Here is a tiny trained network, its code and every weight. The questions are about switching its units off for an input and a class, where a switched-off unit gives its printed mean instead of its output.

import numpy as np


def w(rows, s, z=0):
    codes = np.array(rows[::2]) - 128.0
    scale = np.full(codes.shape[1], s)
    scale[-1] = z or s
    return codes * scale


def norm(h):
    return h / np.sqrt((h * h).mean(-1, keepdims=True) + 1e-5)


def f(y):
    return y / 2 * (1 + np.tanh(0.7978845608 * (y + 0.044715 * y**3)))


def log_softmax(a):
    a = a - a.max(-1, keepdims=True)
    return a - np.log(np.exp(a).sum(-1, keepdims=True))


def net(x, mask):
    res = np.array(x, float).reshape(1, 7) / 4 @ E
    u = 0
    for l in range(2):
        y = f(norm(res) @ A[l][:, :-1].T + A[l][:, -1])
        res = res + np.where(mask[u : u + 8], y, B[l][:, -1]) @ B[l][:, :-1]
        u += 8
    return log_softmax(norm(res)[-1] @ U[:, :-1].T + U[:, -1])


A, B = {}, {}
E = w([
[127,125,127],'x0',
[127,126,128],'x1',
[128,128,132],'x2',
[130,130,125],'x3',
[143,100,251],'x4',
[130,128,129],'x5',
[160,46,110],'x6',
],0.0029)
A[0] = w([
[103,89,210,179],'L0N1',
[87,162,26,221],'L0N2',
[130,253,156,46],'L0N3',
[226,170,83,28],'L0N4',
[110,180,219,220],'L0N5',
[167,81,131,124],'L0N6',
[234,193,111,252],'L0N7',
[163,114,221,241],'L0N8',
],0.0043,0.0017)
B[0] = w([
[63,149,51,189],'L0N1',
[106,59,127,251],'L0N2',
[179,120,123,155],'L0N3',
[4,151,203,105],'L0N4',
[106,47,83,222],'L0N5',
[148,138,110,137],'L0N6',
[32,32,76,192],'L0N7',
[102,137,31,230],'L0N8',
],0.0035,0.0021)
A[1] = w([
[108,148,139,100],'L1N1',
[81,108,93,143],'L1N2',
[144,172,119,232],'L1N3',
[142,103,172,127],'L1N4',
[148,110,219,242],'L1N5',
[126,253,128,228],'L1N6',
[97,208,156,191],'L1N7',
[93,71,88,255],'L1N8',
],0.0068,0.00095)
B[1] = w([
[191,116,136,123],'L1N1',
[114,187,180,203],'L1N2',
[132,26,154,123],'L1N3',
[135,177,23,118],'L1N4',
[48,150,2,121],'L1N5',
[209,6,172,135],'L1N6',
[181,36,104,130],'L1N7',
[155,151,238,252],'L1N8',
],0.0041,0.0043)
U = w([
[185,16,132,157],'0',
[118,134,169,168],'1',
[39,154,30,147],'2',
[131,140,183,135],'3',
[125,140,181,113],'4',
[129,149,160,136],'5',
[148,157,172,112],'6',
[176,253,69,2],'7',
],0.008,0.0071)

Each question gives the input, the list of numbers given to net, and the class t.
The units are the neurons (one row each of A and B). Each row of codes is followed by its name. A weight is (code - 128) times the scale printed after its matrix; where a second scale follows, it is the last column's (A, B and U).
mask holds one flag per neuron, layer by layer. A switched-off neuron (its flag False) gives its mean, the last column of its row in B, instead of its output. The means were averaged over made-up inputs and are rounded, as every weight is.
A unit's drop is (log p(t) with every unit on - log p(t) with that unit switched off) / (log p(t) with every unit on - log p(t) with every unit switched off).
The circuit of an input: a set's keep is (log p(t) with only the set's units on - log p(t) with every unit switched off) / (log p(t) with every unit on - log p(t) with every unit switched off). Starting from the 12 units with the biggest drops (on a tie, the unit counted first), units are removed one at a time, each time the one whose removal leaves the highest keep (on an exact tie, the one counted first), for as long as the keep stays at least 0.8.
circuit, biggest first: the units of the circuit, biggest drop first
most important unit: the unit with the biggest drop
k most important neurons: the k neurons with the biggest drops, biggest first
top k neurons in layer l: the k neurons of layer l with the biggest drops, biggest first
drop of u: that unit's drop, to one decimal
input [0,-7,-7,-7,8,1,-6], class 2: 2 most important neurons : (L1N5; L0N5)
input [1,6,5,6,8,-1,7], class 2: top 2 neurons in layer 1 : (L1N5; L1N4)
input [7,6,-3,5,7,2,3], class 2: top 2 neurons in layer 1 : (L1N5; L1N4)
input [-7,-4,7,-6,6,-3,-7], class 0: most important unit : L0N2
input [8,5,-6,-3,8,-6,-5], class 2: circuit, biggest first : (L1N5; L1N8; L1N4)
input [1,-1,-4,-2,-6,4,-6], class 0: circuit, biggest first : (L1N6; L0N8; L0N1; L1N3)
input [1,6,-8,-1,-6,0,-1], class 3: top 3 neurons in layer 1 : (L1N5; L1N8; L1N4)
input [1,6,0,-7,8,-6,6], class 2: 2 most important neurons : (L1N5; L1N4)
input [-2,3,3,0,1,5,-6], class 0: 2 most important neurons : (L0N2; L1N6)
input [5,1,1,-5,-5,4,-8], class 0: top 3 neurons in layer 1 : (L1N6; L1N7; L1N8)
input [-6,1,5,-4,6,-5,3], class 2: circuit, biggest first : (L1N5; L1N4)
input [3,-6,6,-2,6,-2,5], class 2: 3 most important neurons : (L1N5; L1N4; L1N6)
input [6,5,8,7,-6,-6,-3], class 3: top 2 neurons in layer 0 : (L0N8; L0N2)
input [5,0,6,5,6,5,-2], class 2: circuit, biggest first : (L1N5)
input [4,-2,0,3,8,-8,-4], class 2: top 2 neurons in layer 1 : (L1N5; L1N8)
input [3,8,-8,-1,-2,-6,5], class 3: top 2 neurons in layer 0 : (L0N5; L0N3)
input [3,6,5,3,6,-5,-5], class 2: top 3 neurons in layer 1 : (L1N5; L1N8; L1N4)
input [1,-5,-2,4,6,-7,-8], class 0: drop of L1N6 : 0.2
input [-5,6,-4,-7,-1,-4,-8], class 0: drop of L1N6 : 0.1
input [-6,0,-2,8,5,-2,-8], class 0: drop of L0N7 : 0.0
input [0,3,6,5,-4,-3,-3], class 3: most important unit : L0N2
